Below are the code and all the weights of a small trained network. Each question names an input and a class and asks about switching units off, where a switched-off unit gives its printed mean instead of its output.

import numpy as np


def w(rows, s, z=0):
    codes = np.array(rows[::2]) - 128.0
    scale = np.full(codes.shape[1], s)
    scale[-1] = z or s
    return codes * scale


def f(y):
    return y / 2 * (1 + np.tanh(0.7978845608 * (y + 0.044715 * y**3)))


def log_softmax(a):
    a = a - a.max(-1, keepdims=True)
    return a - np.log(np.exp(a).sum(-1, keepdims=True))


def net(x, mask):
    res = np.array(x, float).reshape(1, 5) / 4 @ E
    y = f(res @ A[0][:, :-1].T + A[0][:, -1])
    res = res + np.where(mask, y, B[0][:, -1]) @ B[0][:, :-1]
    return log_softmax(res[-1] @ U[:, :-1].T + U[:, -1])


A, B = {}, {}
E = w([
[131,129,121,131,124,138,131,130,132,128,126,136],'x0',
[127,126,135,135,120,128,137,125,135,122,125,137],'x1',
[75,226,117,42,130,177,185,66,225,172,26,81],'x2',
[25,169,37,153,202,46,219,129,112,127,179,209],'x3',
[139,155,184,48,217,213,187,223,121,1,182,108],'x4',
],0.0056)
A[0] = w([
[40,166,37,139,224,44,201,127,125,136,175,205,124],'n1',
[194,13,142,201,127,79,60,200,8,87,236,193,5],'n2',
[129,104,73,208,13,36,63,34,139,233,69,152,169],'n3',
[229,87,209,101,49,202,45,128,147,131,93,68,113],'n4',
[145,158,189,56,229,218,189,236,122,21,169,113,145],'n5',
[64,234,105,41,125,186,192,75,234,165,32,80,12],'n6',
[225,92,210,110,38,198,44,113,143,136,97,47,156],'n7',
[147,163,180,59,226,214,189,232,123,20,179,98,152],'n8',
[14,158,17,141,212,49,204,121,114,122,181,207,112],'n9',
[123,98,72,205,10,51,78,16,132,252,91,141,175],'n10',
[236,73,229,102,48,206,37,124,148,136,90,43,128],'n11',
[142,154,185,62,230,220,182,216,119,14,180,103,154],'n12',
[184,11,126,203,122,77,61,211,11,77,223,191,18],'n13',
[223,76,207,104,43,193,57,123,137,122,85,43,84],'n14',
[14,162,30,145,221,47,226,131,105,143,176,223,124],'n15',
[67,234,110,30,136,189,186,52,236,169,32,84,2],'n16',
],0.0037,0.0008)
B[0] = w([
[87,213,171,212,207,215,81,167,57,25,48,110,208],'n1',
[240,96,235,100,147,145,245,11,180,193,224,18,230],'n2',
[84,44,31,40,55,39,70,182,173,189,119,204,211],'n3',
[72,203,157,212,194,192,77,169,51,53,57,141,214],'n4',
[91,49,23,56,43,22,72,172,179,207,118,221,253],'n5',
[225,100,232,111,136,145,218,35,184,181,216,37,212],'n6',
[63,195,151,187,175,188,74,180,71,44,64,144,219],'n7',
[81,51,38,62,47,44,93,168,170,209,111,208,252],'n8',
[89,208,174,209,205,208,86,169,54,37,56,113,216],'n9',
[74,46,26,58,65,39,76,184,172,195,114,212,213],'n10',
[72,199,134,205,189,188,76,180,59,54,45,123,232],'n11',
[81,36,33,54,45,26,64,166,179,204,123,206,250],'n12',
[243,108,233,103,135,150,252,12,182,211,228,29,229],'n13',
[91,184,139,174,171,173,93,175,79,64,74,128,213],'n14',
[91,199,159,195,191,204,83,173,65,54,66,110,224],'n15',
[236,109,229,108,135,152,226,30,171,191,208,35,216],'n16',
],0.0044,0.0054)
U = w([
[74,63,1,63,31,49,77,188,172,173,119,234,210],'0',
[75,219,148,211,203,199,88,182,31,12,84,119,157],'1',
[249,111,206,109,131,141,235,21,176,171,188,15,5],'2',
],0.0081,0.0011)

Each question gives the input, the list of numbers given to net, and the class t.
The units are the neurons (one row each of A and B). Each row of codes is followed by its name. A weight is (code - 128) times the scale printed after its matrix; where a second scale follows, it is the last column's (A, B and U).
mask holds one flag per neuron, in row order. A switched-off neuron (its flag False) gives its mean, the last column of its row in B, instead of its output. The means were averaged over made-up inputs and are rounded, as every weight is.
A unit's drop is (log p(t) with every unit on - log p(t) with that unit switched off) / (log p(t) with every unit on - log p(t) with every unit switched off).
The circuit of an input: a set's keep is (log p(t) with only the set's units on - log p(t) with every unit switched off) / (log p(t) with every unit on - log p(t) with every unit switched off). Starting from the 12 units with the biggest drops (on a tie, the unit counted first), units are removed one at a time, each time the one whose removal leaves the highest keep (on an exact tie, the one counted first), for as long as the keep stays at least 0.8.
units of the circuit, in order: the units of the circuit, biggest drop first
k most important neurons: the k neurons with the biggest drops, biggest first
drop when u is switched off: that unit's drop, to one decimal
input [2,8,-8,5,4], class 2: units of the circuit, in order	(n13)
input [-7,-8,6,-1,-5], class 2: 3 most important neurons	(n16 n6 n5)
input [-7,3,2,0,-1], class 2: 4 most important neurons	(n5 n12 n8 n11)
input [-4,3,-4,7,-6], class 1: 3 most important neurons	(n9 n1 n15)
input [4,6,8,6,-5], class 2: 2 most important neurons	(n16 n6)
input [-2,7,7,-8,-3], class 1: 3 most important neurons	(n11 n7 n4)
input [0,8,-5,-4,3], class 2: 2 most important neurons	(n2 n13)
input [-2,2,-5,0,8], class 0: drop when n16 is switched off	0.0
input [2,-6,-2,5,-4], class 1: drop when n15 is switched off	0.2
input [-1,0,-6,8,8], class 0: 3 most important neurons	(n5 n12 n8)
input [3,5,1,0,3], class 0: drop when n13 is switched off	0.1
input [-7,8,-1,7,8], class 0: drop when n11 is switched off	0.0
input [-8,2,-8,6,-3], class 2: 2 most important neurons	(n13 n2)
input [2,4,6,-7,-1], class 1: units of the circuit, in order	(n11)
